Below are the code and all the weights of a small trained network. Each question names an input and a class and asks about switching units off, where a switched-off unit gives its printed mean instead of its output.

import numpy as np


def w(rows, s, z=0):
    codes = np.array(rows[::2]) - 128.0
    scale = np.full(codes.shape[1], s)
    scale[-1] = z or s
    return codes * scale


def norm(h):
    return h / np.sqrt((h * h).mean(-1, keepdims=True) + 1e-5)


def f(y):
    return y / 2 * (1 + np.tanh(0.7978845608 * (y + 0.044715 * y**3)))


def log_softmax(a):
    a = a - a.max(-1, keepdims=True)
    return a - np.log(np.exp(a).sum(-1, keepdims=True))


def net(x, mask):
    res = np.array(x, float).reshape(1, 6) / 4 @ E
    u = 0
    for l in range(4):
        y = f(norm(res) @ A[l][:, :-1].T + A[l][:, -1])
        res = res + np.where(mask[u : u + 4], y, B[l][:, -1]) @ B[l][:, :-1]
        u += 4
    return log_softmax(norm(res)[-1] @ U[:, :-1].T + U[:, -1])


A, B = {}, {}
E = w([
[80,54,226,192,141],'x0',
[167,162,132,134,56],'x1',
[79,227,196,102,113],'x2',
[179,69,178,97,80],'x3',
[193,241,205,126,161],'x4',
[242,189,101,255,64],'x5',
],0.0051)
A[0] = w([
[138,123,93,56,254,53],'L0N1',
[81,216,196,113,177,125],'L0N2',
[142,60,131,23,149,42],'L0N3',
[92,206,223,94,149,1],'L0N4',
],0.0094,0.0035)
B[0] = w([
[86,153,173,58,205,219],'L0N1',
[52,177,124,195,51,251],'L0N2',
[124,142,101,22,26,211],'L0N3',
[115,97,181,130,2,204],'L0N4',
],0.0089,0.003)
A[1] = w([
[60,205,78,133,186,25],'L1N1',
[190,240,58,159,135,86],'L1N2',
[174,183,133,62,206,248],'L1N3',
[227,85,153,253,155,52],'L1N4',
],0.0072,0.0018)
B[1] = w([
[95,162,96,158,219,161],'L1N1',
[219,255,74,63,76,252],'L1N2',
[117,180,202,115,98,181],'L1N3',
[169,80,173,148,206,238],'L1N4',
],0.0093,0.0032)
A[2] = w([
[164,117,86,118,84,79],'L2N1',
[136,177,165,172,160,5],'L2N2',
[46,2,118,120,88,136],'L2N3',
[211,120,95,114,125,135],'L2N4',
],0.0084,0.0013)
B[2] = w([
[112,117,101,78,247,163],'L2N1',
[121,94,107,104,123,140],'L2N2',
[189,112,54,115,153,253],'L2N3',
[103,180,129,157,167,196],'L2N4',
],0.015,0.0039)
A[3] = w([
[69,129,109,210,18,56],'L3N1',
[2,222,137,109,215,4],'L3N2',
[129,191,40,123,96,85],'L3N3',
[145,118,147,223,148,99],'L3N4',
],0.0069,0.003)
B[3] = w([
[82,116,182,206,119,186],'L3N1',
[60,101,140,182,217,210],'L3N2',
[254,137,152,189,169,255],'L3N3',
[151,81,226,138,158,164],'L3N4',
],0.0082,0.0021)
U = w([
[219,251,99,141,131,56],'0',
[84,154,174,178,26,252],'1',
[152,38,10,69,148,113],'2',
[166,149,60,154,196,67],'3',
[28,145,107,126,189,155],'4',
[86,160,109,13,74,91],'5',
[210,53,168,194,150,60],'6',
],0.017,0.003)

Each question gives the input, the list of numbers given to net, and the class t.
The units are the neurons (one row each of A and B). Each row of codes is followed by its name. A weight is (code - 128) times the scale printed after its matrix; where a second scale follows, it is the last column's (A, B and U).
mask holds one flag per neuron, layer by layer. A switched-off neuron (its flag False) gives its mean, the last column of its row in B, instead of its output. The means were averaged over made-up inputs and are rounded, as every weight is.
A unit's drop is (log p(t) with every unit on - log p(t) with that unit switched off) / (log p(t) with every unit on - log p(t) with every unit switched off).
The circuit of an input: a set's keep is (log p(t) with only the set's units on - log p(t) with every unit switched off) / (log p(t) with every unit on - log p(t) with every unit switched off). Starting from the 12 units with the biggest drops (on a tie, the unit counted first), units are removed one at a time, each time the one whose removal leaves the highest keep (on an exact tie, the one counted first), for as long as the keep stays at least 0.8.
circuit, biggest first: the units of the circuit, biggest drop first
k most important neurons: the k neurons with the biggest drops, biggest first
top k neurons in layer l: the k neurons of layer l with the biggest drops, biggest first
drop of u: that unit's drop, to one decimal
input [8,6,4,2,-3,-2], class 2: circuit, biggest first -> (L2N3 L1N2)
input [5,0,3,6,-4,-2], class 2: circuit, biggest first -> (L2N3)
input [-6,3,8,-5,5,-1], class 1: 2 most important neurons -> (L0N4 L0N2)
input [-7,-2,-5,-3,0,-4], class 4: circuit, biggest first -> (L3N2 L2N3)
input [7,-8,6,-5,5,-8], class 1: circuit, biggest first -> (L0N4 L0N2)
input [4,2,-1,2,3,7], class 6: 2 most important neurons -> (L1N4 L0N3)
input [-4,5,5,7,0,-1], class 1: 2 most important neurons -> (L2N3 L1N2)
input [5,1,-4,7,6,-5], class 5: 3 most important neurons -> (L0N3 L3N3 L1N4)
input [2,-3,8,2,-2,-4], class 1: circuit, biggest first -> (L0N2 L0N4)
input [3,5,8,0,-8,5], class 6: top 3 neurons in layer 1 -> (L1N3 L1N1 L1N2)
input [-8,5,-6,-6,-3,-5], class 4: circuit, biggest first -> (L2N3 L0N1 L3N2)
input [-7,-3,-5,2,-2,-5], class 5: 2 most important neurons -> (L0N1 L0N3)
input [0,-2,5,6,-4,0], class 2: 2 most important neurons -> (L1N2 L2N3)
input [-8,-7,-4,-1,6,-6], class 4: top neuron in layer 2 -> (L2N3)
input [7,-6,5,2,-3,-7], class 2: 3 most important neurons -> (L2N3 L1N2 L1N3)
input [-8,7,-5,1,-1,-8], class 5: 2 most important neurons -> (L0N1 L1N3)
input [-7,-7,-2,-6,6,-4], class 4: 2 most important neurons -> (L0N1 L3N2)
input [0,1,1,5,-1,4], class 6: 2 most important neurons -> (L1N4 L0N3)
input [-7,-3,-3,2,2,-1], class 5: 3 most important neurons -> (L0N1 L1N3 L0N3)
input [-2,-8,-1,0,-4,-8], class 5: circuit, biggest first -> (L0N3)
input [5,-6,5,0,-4,-8], class 2: drop of L2N3 -> 1.0
